Below is a small trained network, with its code and all its weights. Each question gives an input and a target symbol and asks what happens when units are switched off, that is, made to give their printed mean instead of their output.

import numpy as np


def w(rows, s, z=0):
    codes = np.array(rows[::2]) - 128.0
    scale = np.full(codes.shape[1], s)
    scale[-1] = z or s
    return codes * scale


def norm(h):
    return h / np.sqrt((h * h).mean(-1, keepdims=True) + 1e-5)


def f(y):
    return y / 2 * (1 + np.tanh(0.7978845608 * (y + 0.044715 * y**3)))


def softmax(a):
    e = np.exp(a - a.max(-1, keepdims=True))
    return e / e.sum(-1, keepdims=True)


def log_softmax(a):
    a = a - a.max(-1, keepdims=True)
    return a - np.log(np.exp(a).sum(-1, keepdims=True))


def net(x, mask):
    ids = ['αβηλξφ'.index(c) for c in x.split()]
    T = len(ids)
    res = E[ids] + P[:T]
    u = 0
    for l in range(3):
        q, k, v = (norm(res) @ M[l].T for M in (Q, K, V))
        z = softmax(np.where(np.tri(T) > 0, q @ k.T / 2**0.5, -1e9)) @ v
        res = res + np.where(mask[u], z, O[l][:, -1]) @ O[l][:, :-1]
        u += 1
        y = f(norm(res) @ A[l][:, :-1].T + A[l][:, -1])
        res = res + np.where(mask[u : u + 4], y, B[l][:, -1]) @ B[l][:, :-1]
        u += 4
    return log_softmax(norm(res)[-1] @ U[:, :-1].T + U[:, -1])


Q, K, V, O, A, B = {}, {}, {}, {}, {}, {}
E = w([
[103,119,195],'α',
[150,87,90],'β',
[113,188,73],'η',
[159,165,110],'λ',
[123,163,215],'ξ',
[41,71,8],'φ',
],0.016)
P = w([
[129,119,109],'0',
[118,185,195],'1',
[105,179,117],'2',
[118,78,128],'3',
[96,128,127],'4',
[71,175,115],'5',
[253,53,150],'6',
[151,140,116],'7',
[136,200,166],'8',
[209,68,98],'9',
],0.015)
Q[0] = w([
[160,198,2],'L0H1',
[31,158,174],'L0H1',
],0.0096)
K[0] = w([
[156,171,81],'L0H1',
[254,172,125],'L0H1',
],0.007)
V[0] = w([
[148,255,71],'L0H1',
[66,179,153],'L0H1',
],0.011)
O[0] = w([
[4,136,130,166],'L0H1',
[226,122,179,255],'L0H1',
],0.012,0.0035)
A[0] = w([
[152,3,97,175],'L0N1',
[155,40,103,140],'L0N2',
[138,188,86,5],'L0N3',
[74,225,146,105],'L0N4',
],0.011,0.0028)
B[0] = w([
[196,205,2,248],'L0N1',
[217,151,153,196],'L0N2',
[84,18,154,102],'L0N3',
[78,155,84,254],'L0N4',
],0.0093,0.0031)
Q[1] = w([
[152,137,195],'L1H1',
[2,221,216],'L1H1',
],0.0065)
K[1] = w([
[1,214,139],'L1H1',
[215,114,38],'L1H1',
],0.006)
V[1] = w([
[1,65,118],'L1H1',
[181,107,33],'L1H1',
],0.01)
O[1] = w([
[105,170,15,4],'L1H1',
[241,254,128,46],'L1H1',
],0.0088,0.0028)
A[1] = w([
[75,108,1,164],'L1N1',
[32,78,30,152],'L1N2',
[151,116,164,4],'L1N3',
[227,133,103,185],'L1N4',
],0.0094,0.004)
B[1] = w([
[184,160,240,252],'L1N1',
[183,200,254,240],'L1N2',
[86,48,138,110],'L1N3',
[184,38,253,242],'L1N4',
],0.0067,0.0039)
Q[2] = w([
[50,127,101],'L2H1',
[130,115,2],'L2H1',
],0.0086)
K[2] = w([
[254,100,189],'L2H1',
[163,127,204],'L2H1',
],0.0061)
V[2] = w([
[83,252,84],'L2H1',
[18,117,159],'L2H1',
],0.015)
O[2] = w([
[135,53,6,244],'L2H1',
[84,19,124,249],'L2H1',
],0.013,0.0013)
A[2] = w([
[226,4,148,161],'L2N1',
[103,168,98,2],'L2N2',
[191,8,2,203],'L2N3',
[100,159,213,46],'L2N4',
],0.0094,0.0054)
B[2] = w([
[254,93,217,230],'L2N1',
[182,171,115,107],'L2N2',
[206,61,239,254],'L2N3',
[24,196,49,159],'L2N4',
],0.0069,0.0063)
U = w([
[204,115,208,80],'α',
[188,228,73,54],'β',
[139,10,70,181],'η',
[76,31,43,23],'λ',
[56,131,254,255],'ξ',
[196,215,38,164],'φ',
],0.0079,0.0038)

Each question gives the input, a string of symbols that net reads in full, and the target symbol t.
The units are the heads (2 rows each of Q, K, V and O) and the neurons (one row each of A and B). Each row of codes is followed by its name. A weight is (code - 128) times the scale printed after its matrix; where a second scale follows, it is the last column's (O, A, B and U).
mask holds one flag per unit, layer by layer, with each layer's heads first. A switched-off unit (its flag False) gives its mean, the last column of its rows in O or B, instead of its output. The means were averaged over made-up inputs and are rounded, as every weight is.
A unit's drop is (log p(t) with every unit on - log p(t) with that unit switched off) / (log p(t) with every unit on - log p(t) with every unit switched off).
The circuit of an input: a set's keep is (log p(t) with only the set's units on - log p(t) with every unit switched off) / (log p(t) with every unit on - log p(t) with every unit switched off). Starting from the 12 units with the biggest drops (on a tie, the unit counted first), units are removed one at a time, each time the one whose removal leaves the highest keep (on an exact tie, the one counted first), for as long as the keep stays at least 0.8.
units of the circuit, in order: the units of the circuit, biggest drop first
top k neurons: the k neurons with the biggest drops, biggest first
drop when u is switched off: that unit's drop, to one decimal
input η β ξ β λ φ λ λ α, target η: units of the circuit, in order	[L0H1; L2H1; L1H1]
input η φ ξ η, target η: units of the circuit, in order	[L2H1]
input φ ξ φ ξ φ ξ η ξ β, target φ: units of the circuit, in order	[L2H1; L1H1; L1N1]
input η β ξ ξ ξ β φ λ, target η: units of the circuit, in order	[L2H1; L0H1]
input φ β φ ξ ξ, target β: units of the circuit, in order	[L1H1; L2H1]
input φ ξ β ξ φ ξ, target φ: units of the circuit, in order	[L1H1; L2H1; L0H1]
input λ φ λ η ξ ξ, target λ: units of the circuit, in order	[L0H1; L2H1]
input φ α η β ξ λ, target φ: units of the circuit, in order	[L1H1; L2H1]
input φ ξ ξ η β ξ β ξ, target β: top 3 neurons	[L2N3; L0N1; L2N1]
input β α β ξ λ ξ ξ β β, target β: top 2 neurons	[L0N4; L2N3]
input ξ φ ξ β ξ α β λ λ φ, target α: top 2 neurons	[L1N4; L0N2]
input β φ φ ξ ξ α, target β: drop when L1H1 is switched off	0.4
input η β φ ξ β ξ α ξ β, target η: drop when L0H1 is switched off	2.4
input α φ β ξ β, target φ: units of the circuit, in order	[L0N1]
input β φ ξ β λ, target φ: drop when L1H1 is switched off	0.7
